Below is a small trained network, with its code and all its weights. Each question gives an input and a class and asks what happens when units are switched off, that is, made to give their printed mean instead of their output.

import numpy as np


def w(rows, s, z=0):
    codes = np.array(rows[::2]) - 128.0
    scale = np.full(codes.shape[1], s)
    scale[-1] = z or s
    return codes * scale


def f(y):
    return np.maximum(y, 0)


def log_softmax(a):
    a = a - a.max(-1, keepdims=True)
    return a - np.log(np.exp(a).sum(-1, keepdims=True))


def net(x, mask):
    res = np.array(x, float).reshape(1, 7) / 4 @ E
    y = f(res @ A[0][:, :-1].T + A[0][:, -1])
    res = res + np.where(mask, y, B[0][:, -1]) @ B[0][:, :-1]
    return log_softmax(res[-1] @ U[:, :-1].T + U[:, -1])


A, B = {}, {}
E = w([
[170,239,130,139,32],'x0',
[191,91,169,196,171],'x1',
[95,174,221,155,126],'x2',
[55,200,63,105,237],'x3',
[158,116,63,113,155],'x4',
[62,133,179,111,73],'x5',
[117,147,48,254,98],'x6',
],0.0085)
A[0] = w([
[162,138,208,239,152,220],'N0',
[160,16,136,142,135,175],'N1',
[194,28,150,157,157,193],'N2',
[205,149,162,183,62,253],'N3',
[55,206,74,174,165,211],'N4',
[201,65,155,156,167,195],'N5',
[127,177,112,204,133,247],'N6',
[209,150,180,193,114,125],'N7',
[145,134,215,128,149,115],'N8',
[31,178,185,61,119,206],'N9',
[203,61,162,178,134,166],'N10',
[101,179,155,38,124,131],'N11',
[95,106,249,77,149,226],'N12',
[165,164,141,159,18,207],'N13',
[187,123,143,156,124,53],'N14',
[94,156,176,66,41,167],'N15',
[68,171,148,169,8,237],'N16',
[38,136,128,123,168,136],'N17',
[84,158,115,212,175,161],'N18',
[140,145,133,156,40,160],'N19',
[121,199,116,97,62,178],'N20',
[20,164,219,87,124,193],'N21',
[131,19,122,141,138,156],'N22',
[75,197,82,117,34,212],'N23',
[140,136,75,2,186,201],'N24',
[109,133,123,175,26,105],'N25',
[202,156,186,200,141,142],'N26',
[75,170,84,227,165,98],'N27',
[144,65,120,124,130,69],'N28',
[125,179,121,135,18,97],'N29',
],0.0095,0.0045)
B[0] = w([
[115,208,159,205,67,220],'N0',
[33,41,187,233,165,209],'N1',
[109,81,151,255,125,221],'N2',
[158,116,73,205,29,237],'N3',
[60,202,23,47,205,247],'N4',
[141,111,128,245,158,208],'N5',
[76,197,67,114,71,212],'N6',
[189,191,118,215,36,194],'N7',
[154,197,212,129,101,178],'N8',
[134,177,201,8,167,253],'N9',
[139,102,159,248,115,207],'N10',
[194,124,193,52,160,214],'N11',
[151,107,248,114,105,244],'N12',
[144,100,91,139,6,236],'N13',
[196,132,185,227,118,152],'N14',
[148,42,180,48,95,236],'N15',
[66,102,77,39,70,254],'N16',
[57,181,168,117,195,194],'N17',
[3,197,103,167,132,202],'N18',
[131,47,80,127,30,200],'N19',
[161,100,65,39,105,217],'N20',
[90,151,220,20,103,249],'N21',
[26,41,170,215,194,197],'N22',
[115,120,48,42,113,241],'N23',
[234,109,118,137,216,254],'N24',
[140,28,28,121,39,193],'N25',
[183,225,149,191,30,192],'N26',
[42,197,67,169,188,207],'N27',
[109,61,140,166,196,156],'N28',
[139,70,39,49,14,206],'N29',
],0.0076,0.0097)
U = w([
[226,164,63,115,210,216],'0',
[169,214,164,236,59,100],'1',
[133,183,254,59,126,65],'2',
[21,254,61,133,174,51],'3',
[138,72,68,101,35,2],'4',
[39,29,184,221,180,231],'5',
],0.0091,0.0057)

Each question gives the input, the list of numbers given to net, and the class t.
The units are the neurons (one row each of A and B). Each row of codes is followed by its name. A weight is (code - 128) times the scale printed after its matrix; where a second scale follows, it is the last column's (A, B and U).
mask holds one flag per neuron, in row order. A switched-off neuron (its flag False) gives its mean, the last column of its row in B, instead of its output. The means were averaged over made-up inputs and are rounded, as every weight is.
A unit's drop is (log p(t) with every unit on - log p(t) with that unit switched off) / (log p(t) with every unit on - log p(t) with every unit switched off).
The circuit of an input: a set's keep is (log p(t) with only the set's units on - log p(t) with every unit switched off) / (log p(t) with every unit on - log p(t) with every unit switched off). Starting from the 12 units with the biggest drops (on a tie, the unit counted first), units are removed one at a time, each time the one whose removal leaves the highest keep (on an exact tie, the one counted first), for as long as the keep stays at least 0.8.
units of the circuit, in order: the units of the circuit, biggest drop first
top k neurons: the k neurons with the biggest drops, biggest first
drop of u: that unit's drop, to one decimal
input [-2,5,-3,-7,1,5,1], class 5: units of the circuit, in order : (N1)
input [-4,-7,7,-7,1,-7,5], class 1: top 2 neurons : (N15; N20)
input [2,7,-2,0,-4,8,6], class 4: top 2 neurons : (N16; N25)
input [-3,-6,-4,-5,-3,-5,6], class 5: units of the circuit, in order : (N22; N1)
input [-3,0,3,-4,3,-3,5], class 1: top 4 neurons : (N0; N26; N7; N15)
input [-4,4,2,-6,8,-7,2], class 5: top 2 neurons : (N1; N22)
input [-7,8,6,4,-4,8,2], class 2: top 3 neurons : (N21; N12; N8)
input [-1,8,-2,-1,0,-7,0], class 1: top 3 neurons : (N26; N7; N0)
input [4,4,-1,3,1,-8,4], class 3: top 2 neurons : (N4; N27)
input [2,0,7,-7,-1,1,0], class 4: drop of N25 : 0.3
input [5,4,-3,7,7,3,-7], class 0: drop of N24 : 0.3
input [4,-7,-4,5,-1,-5,-8], class 0: drop of N11 : -0.1
